Here is a tiny trained network, its code and every weight. The questions are about switching its units off for an input and a class, where a switched-off unit gives its printed mean instead of its output.

import numpy as np


def w(rows, s, z=0):
    codes = np.array(rows[::2]) - 128.0
    scale = np.full(codes.shape[1], s)
    scale[-1] = z or s
    return codes * scale


def f(y):
    return y / 2 * (1 + np.tanh(0.7978845608 * (y + 0.044715 * y**3)))


def log_softmax(a):
    a = a - a.max(-1, keepdims=True)
    return a - np.log(np.exp(a).sum(-1, keepdims=True))


def net(x, mask):
    res = np.array(x, float).reshape(1, 4) / 4 @ E
    y = f(res @ A[0][:, :-1].T + A[0][:, -1])
    res = res + np.where(mask, y, B[0][:, -1]) @ B[0][:, :-1]
    return log_softmax(res[-1] @ U[:, :-1].T + U[:, -1])


A, B = {}, {}
E = w([
[206,238,141,102],'x0',
[212,2,225,147],'x1',
[111,150,181,247],'x2',
[182,103,48,186],'x3',
],0.0092)
A[0] = w([
[171,107,61,149,116],'n1',
[61,72,74,174,86],'n2',
[190,191,152,146,124],'n3',
[76,142,197,87,67],'n4',
[90,205,91,183,106],'n5',
[207,219,168,160,105],'n6',
[99,163,108,103,254],'n7',
[213,92,44,206,125],'n8',
[160,236,189,112,85],'n9',
[98,138,159,175,83],'n10',
[37,70,98,154,119],'n11',
[52,159,205,200,74],'n12',
[73,180,110,115,114],'n13',
[57,174,157,104,106],'n14',
[167,180,123,123,95],'n15',
[187,89,156,138,116],'n16',
[91,142,25,152,93],'n17',
[78,137,60,130,68],'n18',
[132,95,185,130,128],'n19',
[65,107,137,184,70],'n20',
[96,178,96,117,58],'n21',
[71,200,72,92,79],'n22',
[116,97,197,103,147],'n23',
[207,76,133,136,83],'n24',
[90,159,198,159,129],'n25',
[89,130,195,135,216],'n26',
[10,68,138,181,113],'n27',
[164,104,162,125,57],'n28',
[75,222,111,169,97],'n29',
[194,175,100,135,156],'n30',
[25,72,135,129,99],'n31',
[103,142,145,218,85],'n32',
[170,115,164,155,107],'n33',
[72,91,115,123,84],'n34',
[73,151,95,137,71],'n35',
[180,122,46,245,93],'n36',
[180,165,135,112,75],'n37',
[37,155,115,103,108],'n38',
[134,132,127,175,207],'n39',
[181,101,170,119,148],'n40',
[94,49,71,24,84],'n41',
[167,117,156,134,57],'n42',
[131,89,104,16,121],'n43',
[120,170,42,141,41],'n44',
[140,106,239,75,99],'n45',
[161,131,120,55,78],'n46',
[83,140,194,75,223],'n47',
],0.012,0.0061)
B[0] = w([
[117,207,75,76,178],'n1',
[199,117,171,88,199],'n2',
[161,121,131,122,206],'n3',
[148,175,67,57,173],'n4',
[71,99,130,113,232],'n5',
[212,98,180,127,237],'n6',
[128,119,77,152,241],'n7',
[110,165,61,57,245],'n8',
[201,117,160,94,225],'n9',
[128,203,158,156,163],'n10',
[214,105,141,92,219],'n11',
[113,218,172,155,225],'n12',
[115,67,146,119,208],'n13',
[78,108,88,77,193],'n14',
[143,92,176,135,173],'n15',
[78,123,145,129,217],'n16',
[77,91,141,110,219],'n17',
[105,98,169,111,186],'n18',
[112,99,117,110,204],'n19',
[160,150,179,140,182],'n20',
[101,118,150,126,182],'n21',
[106,101,149,137,248],'n22',
[104,100,98,95,213],'n23',
[59,76,173,104,217],'n24',
[94,203,85,164,196],'n25',
[129,140,79,126,226],'n26',
[174,116,138,106,253],'n27',
[79,93,199,114,164],'n28',
[102,86,152,114,243],'n29',
[157,121,119,123,215],'n30',
[211,126,160,103,219],'n31',
[106,188,182,204,198],'n32',
[65,125,135,107,188],'n33',
[184,116,167,86,160],'n34',
[105,82,173,121,174],'n35',
[119,208,91,86,234],'n36',
[170,103,184,127,162],'n37',
[99,94,127,115,212],'n38',
[113,143,89,149,197],'n39',
[77,97,126,130,222],'n40',
[148,212,192,184,228],'n41',
[87,100,184,110,151],'n42',
[86,253,173,248,230],'n43',
[121,136,159,118,200],'n44',
[67,112,109,76,237],'n45',
[149,179,202,167,179],'n46',
[171,156,2,104,238],'n47',
],0.0087,0.0078)
U = w([
[87,63,165,114,93],'0',
[250,94,183,117,108],'1',
[135,196,174,204,114],'2',
[138,152,76,81,133],'3',
[155,102,52,157,254],'4',
],0.019,0.0084)

Each question gives the input, the list of numbers given to net, and the class t.
The units are the neurons (one row each of A and B). Each row of codes is followed by its name. A weight is (code - 128) times the scale printed after its matrix; where a second scale follows, it is the last column's (A, B and U).
mask holds one flag per neuron, in row order. A switched-off neuron (its flag False) gives its mean, the last column of its row in B, instead of its output. The means were averaged over made-up inputs and are rounded, as every weight is.
A unit's drop is (log p(t) with every unit on - log p(t) with that unit switched off) / (log p(t) with every unit on - log p(t) with every unit switched off).
The circuit of an input: a set's keep is (log p(t) with only the set's units on - log p(t) with every unit switched off) / (log p(t) with every unit on - log p(t) with every unit switched off). Starting from the 12 units with the biggest drops (on a tie, the unit counted first), units are removed one at a time, each time the one whose removal leaves the highest keep (on an exact tie, the one counted first), for as long as the keep stays at least 0.8.
units of the circuit, in order: the units of the circuit, biggest drop first
most important unit: the unit with the biggest drop
top k neurons: the k neurons with the biggest drops, biggest first
drop of u: that unit's drop, to one decimal
input [2,-1,3,5], class 3: most important unit	n36
input [1,-1,-8,8], class 2: units of the circuit, in order	[n43; n41]
input [2,-6,3,-6], class 0: top 2 neurons	[n29; n13]
input [6,7,-8,3], class 2: top 3 neurons	[n43; n46; n41]
input [-6,6,-5,7], class 3: top 3 neurons	[n8; n1; n36]
input [8,-3,8,-8], class 1: top 3 neurons	[n9; n6; n43]
input [-3,-6,-1,-6], class 0: top 2 neurons	[n13; n22]
input [4,-4,-2,-4], class 0: units of the circuit, in order	[n22; n13]
input [-5,4,-7,-8], class 3: top 4 neurons	[n47; n45; n4; n23]
input [-8,-7,4,2], class 1: top 2 neurons	[n11; n2]
input [-5,5,6,-6], class 2: top 2 neurons	[n12; n32]
input [7,7,-8,5], class 2: top 2 neurons	[n43; n46]
input [8,-7,0,-4], class 1: top 2 neurons	[n9; n6]
input [2,2,-5,-7], class 3: units of the circuit, in order	[n47]
input [-8,-2,0,-8], class 1: top 2 neurons	[n31; n11]
input [-1,4,-8,-5], class 2: drop of n43	0.4
input [1,-5,-6,2], class 2: drop of n41	0.2
input [5,1,-5,-4], class 1: drop of n47	0.2
